Here is a tiny trained network, its code and every weight. The questions are about switching its units off for an input and a target symbol, where a switched-off unit gives its printed mean instead of its output.

import numpy as np


def w(rows, s, z=0):
    codes = np.array(rows[::2]) - 128.0
    scale = np.full(codes.shape[1], s)
    scale[-1] = z or s
    return codes * scale


def norm(h):
    return h / np.sqrt((h * h).mean(-1, keepdims=True) + 1e-5)


def f(y):
    return y / 2 * (1 + np.tanh(0.7978845608 * (y + 0.044715 * y**3)))


def softmax(a):
    e = np.exp(a - a.max(-1, keepdims=True))
    return e / e.sum(-1, keepdims=True)


def log_softmax(a):
    a = a - a.max(-1, keepdims=True)
    return a - np.log(np.exp(a).sum(-1, keepdims=True))


def net(x, mask):
    ids = ['γδεηθμξπφ'.index(c) for c in x.split()]
    T = len(ids)
    res = E[ids] + P[:T]
    u = 0
    for l in range(2):
        q, k, v = (norm(res) @ M[l].T for M in (Q, K, V))
        z = softmax(np.where(np.tri(T) > 0, q @ k.T / 2**0.5, -1e9)) @ v
        res = res + np.where(mask[u], z, O[l][:, -1]) @ O[l][:, :-1]
        u += 1
        y = f(norm(res) @ A[l][:, :-1].T + A[l][:, -1])
        res = res + np.where(mask[u : u + 16], y, B[l][:, -1]) @ B[l][:, :-1]
        u += 16
    return log_softmax(norm(res)[-1] @ U[:, :-1].T + U[:, -1])


Q, K, V, O, A, B = {}, {}, {}, {}, {}, {}
E = w([
[105,94,118],'γ',
[86,162,133],'δ',
[253,119,184],'ε',
[183,142,94],'η',
[105,155,109],'θ',
[136,120,4],'μ',
[104,100,118],'ξ',
[140,179,150],'π',
[106,100,118],'φ',
],0.032)
P = w([
[54,93,2],'0',
[140,111,120],'1',
[133,123,119],'2',
[125,129,117],'3',
[124,129,112],'4',
[118,136,112],'5',
],0.0062)
Q[0] = w([
[38,44,71],'0.h1',
[148,254,123],'0.h1',
],0.0087)
K[0] = w([
[134,144,6],'0.h1',
[161,207,232],'0.h1',
],0.014)
V[0] = w([
[175,254,166],'0.h1',
[155,196,214],'0.h1',
],0.0086)
O[0] = w([
[93,252,115,254],'0.h1',
[144,185,153,184],'0.h1',
],0.018,0.0069)
A[0] = w([
[64,129,137,45],'0.n1',
[127,135,88,40],'0.n2',
[131,142,197,91],'0.n3',
[149,106,117,187],'0.n4',
[16,109,156,193],'0.n5',
[161,81,100,22],'0.n6',
[62,191,136,254],'0.n7',
[74,103,255,105],'0.n8',
[148,123,68,50],'0.n9',
[126,104,125,145],'0.n10',
[98,168,63,131],'0.n11',
[210,121,167,175],'0.n12',
[73,144,172,74],'0.n13',
[118,137,120,30],'0.n14',
[139,123,155,129],'0.n15',
[84,96,109,102],'0.n16',
],0.018,0.004)
B[0] = w([
[129,2,200,131],'0.n1',
[109,160,86,129],'0.n2',
[132,126,52,136],'0.n3',
[163,214,103,135],'0.n4',
[179,16,141,158],'0.n5',
[106,231,156,141],'0.n6',
[54,119,236,254],'0.n7',
[134,94,38,124],'0.n8',
[162,178,58,133],'0.n9',
[184,172,115,130],'0.n10',
[81,174,120,198],'0.n11',
[254,96,99,134],'0.n12',
[162,119,167,143],'0.n13',
[93,125,135,123],'0.n14',
[158,103,92,124],'0.n15',
[169,153,150,140],'0.n16',
],0.0081,0.014)
Q[1] = w([
[150,253,157],'1.h1',
[158,45,21],'1.h1',
],0.011)
K[1] = w([
[251,131,198],'1.h1',
[86,98,12],'1.h1',
],0.014)
V[1] = w([
[69,74,48],'1.h1',
[240,248,164],'1.h1',
],0.013)
O[1] = w([
[57,254,179,46],'1.h1',
[184,123,198,252],'1.h1',
],0.0098,0.0045)
A[1] = w([
[118,168,77,101],'1.n1',
[173,157,141,94],'1.n2',
[194,156,118,118],'1.n3',
[219,30,189,131],'1.n4',
[94,197,102,148],'1.n5',
[111,109,132,126],'1.n6',
[125,139,121,137],'1.n7',
[182,119,60,158],'1.n8',
[104,87,43,115],'1.n9',
[206,133,180,115],'1.n10',
[63,125,109,49],'1.n11',
[89,115,188,84],'1.n12',
[228,23,203,2],'1.n13',
[110,170,97,138],'1.n14',
[108,156,103,109],'1.n15',
[45,133,253,60],'1.n16',
],0.014,0.0088)
B[1] = w([
[124,95,138,139],'1.n1',
[95,109,124,140],'1.n2',
[116,37,103,144],'1.n3',
[143,146,255,159],'1.n4',
[115,135,189,246],'1.n5',
[149,111,124,128],'1.n6',
[128,97,150,141],'1.n7',
[157,71,133,152],'1.n8',
[209,195,107,165],'1.n9',
[68,135,35,156],'1.n10',
[92,153,102,126],'1.n11',
[180,92,89,150],'1.n12',
[47,253,230,143],'1.n13',
[100,118,191,177],'1.n14',
[103,84,158,141],'1.n15',
[228,124,38,253],'1.n16',
],0.0094,0.0076)
U = w([
[154,81,194,89],'γ',
[88,72,132,186],'δ',
[252,122,163,2],'ε',
[230,139,83,78],'η',
[16,130,115,19],'θ',
[127,156,50,102],'μ',
[138,105,112,111],'ξ',
[128,181,179,238],'π',
[144,93,108,137],'φ',
],0.023,0.0051)

Each question gives the input, a string of symbols that net reads in full, and the target symbol t.
The units are the heads (2 rows each of Q, K, V and O) and the neurons (one row each of A and B). Each row of codes is followed by its name. A weight is (code - 128) times the scale printed after its matrix; where a second scale follows, it is the last column's (O, A, B and U).
mask holds one flag per unit, layer by layer, with each layer's heads first. A switched-off unit (its flag False) gives its mean, the last column of its rows in O or B, instead of its output. The means were averaged over made-up inputs and are rounded, as every weight is.
A unit's drop is (log p(t) with every unit on - log p(t) with that unit switched off) / (log p(t) with every unit on - log p(t) with every unit switched off).
The circuit of an input: a set's keep is (log p(t) with only the set's units on - log p(t) with every unit switched off) / (log p(t) with every unit on - log p(t) with every unit switched off). Starting from the 12 units with the biggest drops (on a tie, the unit counted first), units are removed one at a time, each time the one whose removal leaves the highest keep (on an exact tie, the one counted first), for as long as the keep stays at least 0.8.
units of the circuit, in order: the units of the circuit, biggest drop first
unit that matters most: the unit with the biggest drop
k most important neurons of layer l: the k neurons of layer l with the biggest drops, biggest first
drop when u is switched off: that unit's drop, to one decimal
input θ ε θ η π φ, target θ: units of the circuit, in order	(0.h1, 1.h1)
input π π η φ, target γ: 3 most important neurons of layer 1	(1.n16, 1.n4, 1.n13)
input θ γ φ θ φ, target θ: unit that matters most	1.h1
input π ε φ, target γ: units of the circuit, in order	(1.n4, 0.h1)
input μ θ δ, target θ: units of the circuit, in order	(1.h1, 0.h1, 0.n4)
input π η ξ π π ξ, target γ: 3 most important neurons of layer 0	(0.n11, 0.n16, 0.n5)
input δ μ η φ, target ε: units of the circuit, in order	(0.n7, 1.n9, 0.h1, 1.n4)
input π θ δ γ μ γ, target γ: 4 most important neurons of layer 0	(0.n5, 0.n11, 0.n9, 0.n7)
input η φ ε η, target ε: 2 most important neurons of layer 1	(1.n4, 1.n16)
input μ π π η θ φ, target μ: 3 most important neurons of layer 0	(0.n5, 0.n11, 0.n7)
input θ δ η δ, target δ: 4 most important neurons of layer 0	(0.n7, 0.n5, 0.n1, 0.n13)
input θ φ η, target η: 3 most important neurons of layer 0	(0.n7, 0.n6, 0.n4)
input ε δ θ, target ε: drop when 0.n7 is switched off	0.1
input γ π π γ, target δ: units of the circuit, in order	(0.h1)
input μ μ θ η γ, target μ: drop when 0.n5 is switched off	0.2
input η π γ ε δ, target ε: drop when 1.n3 is switched off	0.0
input θ θ θ θ γ, target θ: drop when 0.h1 is switched off	2.4
input δ ξ π θ ξ, target ε: 2 most important neurons of layer 1	(1.n9, 1.n4)
